Each row has two labels, one from each of two sets.
4 -9 0 -1 -4 19 -6 0 -7 1 -5 0 3 5 4 9 -1 0 13 8 -5 2 22 11 4 16 -5 -6
 -17 -28 -9 1 10 -2 -21 -4 -14 -1 2 -8 -2 20 -12 0 -1 10 -14 -6 -1 9 2 6
 -2 -5 12
X/Dis
1 21 -1 1 24 9 3 8 -8 17 8 -12 0 16 1 -13 -2 12 -2 -24 10 10 -7 -6 7 -13
 -16 3 2 8 10 6 10 -8 -3 3 1 14 -11 20 0 15 -20 9 2 -13 -17 7 3 -16 -1
 -4 -3 -5 -4
U/tig
9 3 13 1 -8 -13 5 2 0 -7 1 15 -4 16 3 2 -38 4 5 -9 0 1 -2 -18 -8 -11 -8
 -9 -2 -10 11 -3 2 10 -12 2 11 -23 -1 -1 -18 -34 38 -4 1 4 17 -6 0 -27
 -8 1 10 2 -4
F/Dis
7 4 11 3 -32 18 -6 9 -5 12 4 6 2 25 8 3 -19 6 9 3 -16 7 14 -9 4 -2 -5 -3
 -16 -15 7 -11 -28 13 -23 -4 -6 -18 -8 8 -12 6 7 -7 -6 7 -2 -2 -2 -8 15
 -3 10 -8 9
U/Dis
9 2 2 8 -24 4 6 9 0 14 3 8 2 12 10 1 -8 1 5 1 -22 -8 -8 -3 7 -3 4 -12
 -10 4 -8 -1 -2 7 0 15 -4 -16 2 -5 8 0 -11 -3 -8 1 -8 -5 -7 -10 5 9 3
 -17 4
L/Dis
7 -6 4 6 -25 5 1 11 -3 0 1 5 6 7 5 2 -18 -3 4 4 -12 -3 9 -6 8 -2 4 0 -6
 8 -7 -12 -14 8 -8 5 -3 -14 3 3 -1 -1 -1 -6 -7 -2 -14 -11 -6 -8 7 2 -4
 -4 9
L/Dis
1 12 3 1 -50 10 0 8 -2 8 1 11 2 17 8 6 -8 3 0 3 -13 -7 11 -14 13 -8 1 -1
 -2 2 5 -4 -26 7 -10 4 -9 -27 9 -2 -6 -18 19 -8 -6 9 5 -26 -7 -1 3 0 2
 -10 11
L/Dis
5 8 -16 5 -8 10 -20 5 -7 8 5 1 -9 7 6 -6 -2 7 4 0 -6 4 -6 -9 9 2 -6 -1
 -6 8 1 -9 -4 4 -5 9 -9 -2 -5 0 16 7 -10 -1 -12 7 -9 4 -5 -7 1 -3 -3 -7
 2
U/Dis
-1 -2 19 -8 -2 -8 14 10 2 -5 -9 6 9 16 1 8 -50 -6 -1 1 22 3 54 -1 1 -22
 9 20 2 -16 29 14 -1 -6 -22 16 -6 -16 -4 23 -38 -23 48 -1 6 1 2 3 -4 10
 17 -5 13 3 0
F/tig
9 3 6 4 -38 20 -11 7 -4 10 -1 1 0 12 11 2 -9 14 4 10 -6 6 6 -13 6 1 -4
 -3 -14 -7 1 -10 -43 5 -21 4 -6 -24 -6 4 -1 7 7 0 -1 7 -12 -3 -8 0 6 1 9
 -9 14
U/Dis
-9 2 1 -2 4 2 -4 -10 -7 -4 0 4 -3 -2 10 5 0 1 2 -1 -19 0 10 1 -3 0 5 -10
 14 -11 8 -4 14 3 0 -4 -1 5 2 -4 -2 -4 4 -7 6 11 5 7 8 -6 -3 5 11 -4 -3
F/Dis
4 -3 8 15 -17 27 -6 7 1 5 2 -3 2 9 3 9 -16 4 6 1 -10 2 29 -6 7 3 -2 -8
 -10 -16 1 -13 -10 5 -23 -4 -13 -13 -1 0 -6 18 0 -12 -9 7 -4 -5 -5 -10 5
 4 2 -8 14
X/Dis
12 -11 10 -6 -13 -31 15 8 4 -2 -3 9 -4 15 18 -11 -64 -5 1 -2 8 -3 -14
 -24 -3 -12 4 11 -8 -3 -19 5 -8 16 3 12 3 -40 2 9 -17 -41 63 -3 -17 -9 0
 -8 -5 -16 10 -3 9 9 -4
F/Dis
19 6 12 7 -24 3 1 11 -1 13 4 2 1 23 16 -1 -50 13 10 0 -9 3 29 -19 20 -19
 -5 0 -11 -9 3 -14 -8 12 -23 7 -3 -20 -4 14 -15 -7 15 -11 -12 -2 -2 -11
 -6 -19 14 5 11 -14 9
X/Dis
8 2 9 -10 -7 -23 13 -3 4 -3 2 17 -1 7 6 -2 -14 -3 12 3 0 -1 -26 -16 -3 1
 -1 -12 -7 -12 1 -1 -6 15 -9 5 8 -24 5 -7 -12 -24 42 -7 -6 1 7 -14 -12
 -18 5 2 5 3 -7
F/Dis
-5 30 7 -13 -13 10 -4 8 -7 17 -4 -7 -2 20 -10 -4 4 21 -11 -24 8 1 -1 -19
 6 -32 -11 11 4 20 20 -17 -7 0 -11 4 11 0 -10 13 -8 2 13 -4 -2 -8 7 10 2
 -10 4 -11 7 -3 2
U/tig
-3 -2 3 1 -22 -9 8 8 -4 6 2 7 5 8 12 -7 -23 1 8 4 -15 -7 -15 -13 8 -21
 -2 -2 -7 13 -11 0 -2 11 6 1 0 -20 -2 6 2 -16 -3 -7 -13 -12 -5 -10 -8
 -25 -2 4 -3 0 1
U/Dis
7 8 6 -2 -26 1 9 18 7 13 4 2 -10 23 21 3 -55 -1 3 -7 -1 -1 39 -17 17 -27
 -8 9 -9 -5 0 -3 -17 12 -22 11 -18 -27 -11 20 -12 -9 25 -3 -10 -10 -22
 -13 -18 -21 29 1 11 -22 1
U/Dis
-19 18 3 -3 -23 -2 8 11 -3 10 2 -1 0 16 -2 -5 4 7 -4 -18 -1 -3 -3 3 -5
 -36 -11 1 5 15 -4 -15 8 9 6 -4 0 16 -2 5 -5 -12 -16 -12 -10 -11 -13 6 7
 -19 -1 -9 7 -4 2
X/tig
7 -3 12 0 -49 -6 7 11 2 3 4 13 0 10 10 -2 -24 -3 1 1 -6 64 -12 -18 4 -24
 -6 -3 -9 22 2 -6 -9 16 13 14 3 -30 1 5 3 -23 13 -14 -6 -12 -10 -9 -1
 -10 5 0 4 5 6
L/Dis

Each row has two labels, one from each of two sets.
0 1 -1 2 1 -7 -10 22 -10 -2 9 -14 -8 -1 53 -8 -5 -18 -12 0 -5 -17 1 0 -1
 6 11 3 14 -1 -5 15 8 -3 -30 -4 1 15 -7 -9 -4 8 -5 11 -2 -2 -1 15 3 -2 1
 -14 -21 0 -6
Y/C
5 1 5 2 -4 5 -1 -6 9 -5 -4 -15 -3 -9 0 -1 -16 -7 -5 2 4 -13 5 5 -3 1 3 1
 -11 -3 -11 4 -1 -3 -25 5 -9 9 -4 -3 5 0 -8 -4 9 -15 2 11 4 -1 14 -9 3
 -4 4
Z/C
1 3 -2 -1 9 6 -5 5 8 -3 1 -3 4 -5 -3 -1 7 3 -7 -4 1 -31 27 10 2 5 -7 1
 -3 7 -1 5 -16 -4 0 -6 5 20 -7 -11 0 6 -1 7 21 -8 4 9 12 -4 4 -8 1 1 -2
Z/H
-1 -6 -12 -4 9 -13 -14 23 10 1 15 8 10 1 3 -6 7 12 -7 -4 0 -6 15 6 -9 8
 3 1 4 -4 -2 0 -9 5 -12 12 8 28 -11 -18 -2 4 2 5 16 2 8 15 11 2 -1 -1 16
 -2 -4
Y/C
-1 5 -6 1 8 -2 -6 10 12 -4 0 -1 3 -4 -1 -2 7 5 -6 -4 -2 -9 15 4 -3 6 3 4
 -6 -2 -6 5 -18 1 -7 4 5 17 -8 -11 -3 -2 -2 -2 16 -11 7 15 7 5 -1 -3 16
 1 15
Z/H
1 1 3 2 0 1 -6 9 9 -5 -2 -6 -1 0 2 -3 6 2 -9 -7 1 -7 6 6 -1 6 5 -14 -3
 -5 -9 4 -8 -2 -18 2 -5 8 0 -1 -3 9 -7 4 11 0 -5 7 1 4 0 -4 2 -1 -3
Z/C
0 3 -5 -2 6 -5 -12 21 2 3 -1 -5 4 -5 0 -11 9 2 -9 6 3 -14 11 4 -1 7 0 0
 0 -2 -7 1 -10 6 -14 6 4 38 12 -11 0 8 0 3 16 -6 9 13 8 3 1 -5 4 0 4
Z/C
7 3 7 3 -12 4 -6 -6 15 11 -1 -3 -6 1 -1 -6 3 7 -10 -2 3 -6 -4 10 0 1 1 3
 1 -1 -7 7 -5 2 -23 8 16 20 -6 -1 -13 -5 -3 16 14 0 5 30 3 8 4 -3 8 1 -3
Y/C
12 2 2 -5 2 -2 2 8 11 -1 -2 -9 1 -5 3 4 3 -10 -4 2 8 -9 8 1 -3 -1 5 2 -8
 1 -6 8 -4 -5 -14 5 -7 6 -2 -4 1 -2 -4 3 9 -7 -1 10 11 -2 5 -8 4 1 1
Z/C
6 2 8 3 1 0 -7 2 12 2 -2 -15 2 -12 1 -4 -1 -2 -11 8 4 -15 -6 4 3 0 10 -1
 -4 -3 -10 8 -9 -3 -30 9 -8 18 -2 5 2 -2 0 10 5 -10 -3 14 7 6 6 -10 -9
 16 -1
Z/C
-14 1 -14 -13 12 -23 8 18 5 3 0 11 16 -1 -9 8 16 7 -2 5 -3 -4 44 3 3 6
 -5 4 -5 1 6 0 -8 0 27 -6 16 1 -4 -6 -3 -4 0 -11 9 -6 6 -6 3 -4 -10 8 6
 5 1
G/E
12 -1 5 3 5 0 -6 -4 7 -5 -7 -14 -9 -16 2 -1 -15 -8 -4 3 3 -14 -3 4 0 -3
 15 -2 -3 -5 -10 4 -4 -13 -28 1 -13 -9 0 0 3 2 -4 2 5 -17 -8 17 2 -3 10
 -11 -3 0 -7
Z/C
-9 15 -9 -5 4 -5 -1 16 2 -3 -1 1 13 -10 -9 9 6 -5 1 3 -5 3 25 -3 -4 4 3
 -1 3 5 2 -3 -11 -2 21 -3 5 -8 -4 1 1 -3 3 -11 0 -3 3 -11 -3 10 3 2 -2 2
 -2
G/E
15 -1 1 19 -10 13 8 -22 12 -4 -10 -19 -18 -5 -5 15 -16 -32 1 -1 2 -5 -17
 0 11 -8 4 3 21 -16 1 3 26 -14 8 -8 -5 -32 6 4 10 10 -8 5 1 -7 -14 -3
 -11 -5 13 -11 -32 -5 -11
Y/E
-7 4 -14 -2 10 5 1 2 16 -8 -2 4 -4 -4 2 11 1 -2 6 -5 -1 -13 21 4 2 5 -2
 0 -9 4 13 -2 -4 -9 20 -4 9 -13 -5 -14 0 19 -2 -8 17 -8 1 -4 -2 -7 -3 3
 5 -4 -4
Z/E
-6 0 -8 1 5 -6 -11 21 9 -4 8 -2 5 -5 0 -4 18 7 -9 -4 9 -12 10 7 -8 20 6
 3 -3 -1 -8 5 -18 2 -15 5 -1 25 -7 -11 -1 0 -3 4 14 2 2 13 4 4 3 -6 13 5
 -1
Z/C
-5 -1 -5 -4 1 1 -12 13 9 1 5 2 -7 3 -2 -2 5 4 -6 2 2 -15 2 5 -2 -1 3 0 1
 0 -7 2 -6 -4 -18 0 2 11 -8 -11 -3 8 -6 8 10 5 -4 17 1 -4 2 -5 -2 0 -4
Y/C
1 0 1 -3 25 23 -11 11 15 -7 -1 4 5 -2 0 -3 0 1 1 5 4 -15 13 4 -3 5 2 -3
 -2 -8 -5 2 -13 -3 -20 6 -6 18 -8 0 2 1 -1 2 17 -6 5 14 14 4 3 -17 8 5
 -1
Z/C
6 -1 4 10 -3 -1 -4 -4 9 3 -6 -5 -7 -9 6 -3 -13 -5 -5 -2 4 -8 -6 2 3 3 1
 -3 8 1 -5 -3 -6 -3 -23 -9 -9 4 1 -9 3 4 -3 9 5 2 -3 13 -4 1 4 -12 -2 2
 -6
Y/C
-2 2 2 -2 5 -7 -3 7 5 0 -6 -5 5 -4 1 -1 -4 2 -10 3 1 -13 7 0 -3 6 11 -3
 -1 -2 -9 -17 -14 -4 -22 6 -12 21 -4 -4 -7 -6 -1 -3 6 -7 1 8 9 -2 3 -11
 14 6 -1
Z/C
0 2 -22 2 -13 1 -1 6 9 4 3 -5 -9 -4 2 -2 2 -4 -19 -2 5 -7 3 8 2 1 11 10
 -12 1 -12 8 -1 -8 -26 -2 7 33 -12 -1 -1 3 -3 15 5 -5 -1 17 5 -9 4 0 -6
 -4 20
Y/C
1 2 0 0 -4 0 -9 9 11 5 3 -2 -7 1 1 -7 4 13 -14 0 2 -8 -1 4 -3 3 6 5 1 0
 -6 3 -11 -2 -22 9 2 21 -9 5 2 -2 -1 12 7 5 4 13 3 -7 6 5 7 0 -1
Y/C
-7 9 -7 -3 -4 -1 -6 16 12 2 9 -3 -9 2 -2 -7 2 -3 -23 5 3 -9 -3 1 -6 1 10
 7 11 1 -4 2 8 -7 -16 -1 -2 13 -5 -11 -3 2 -1 6 7 -3 3 10 2 0 0 -3 -16
 -6 -4
Y/C
10 -1 3 10 0 -1 -3 0 4 -8 4 -11 1 -6 3 -7 -1 -6 -11 -4 5 -11 4 2 1 0 16
 10 -9 -2 -10 3 -6 -4 -20 4 -13 15 -1 0 -3 2 3 2 7 -13 -5 8 2 3 -5 -11 3
 5 -8
Z/C
3 -1 4 6 1 -2 -7 9 9 -4 2 -8 0 -7 3 -3 2 1 -7 -4 9 -13 11 5 -4 4 4 2 -3
 -2 -8 4 -9 -4 -17 8 1 16 -3 -13 1 1 -4 4 7 -8 2 15 10 1 6 -6 10 2 -2
Z/C
4 0 9 4 2 -3 -3 0 7 -4 -2 -7 -3 -8 7 -6 0 -1 -6 1 16 -13 1 2 -1 4 7 0 -3
 -6 -16 5 -7 -4 -28 5 -3 19 -9 -11 1 -3 -2 12 22 -11 -2 15 12 2 2 -11 7
 13 0
Z/C
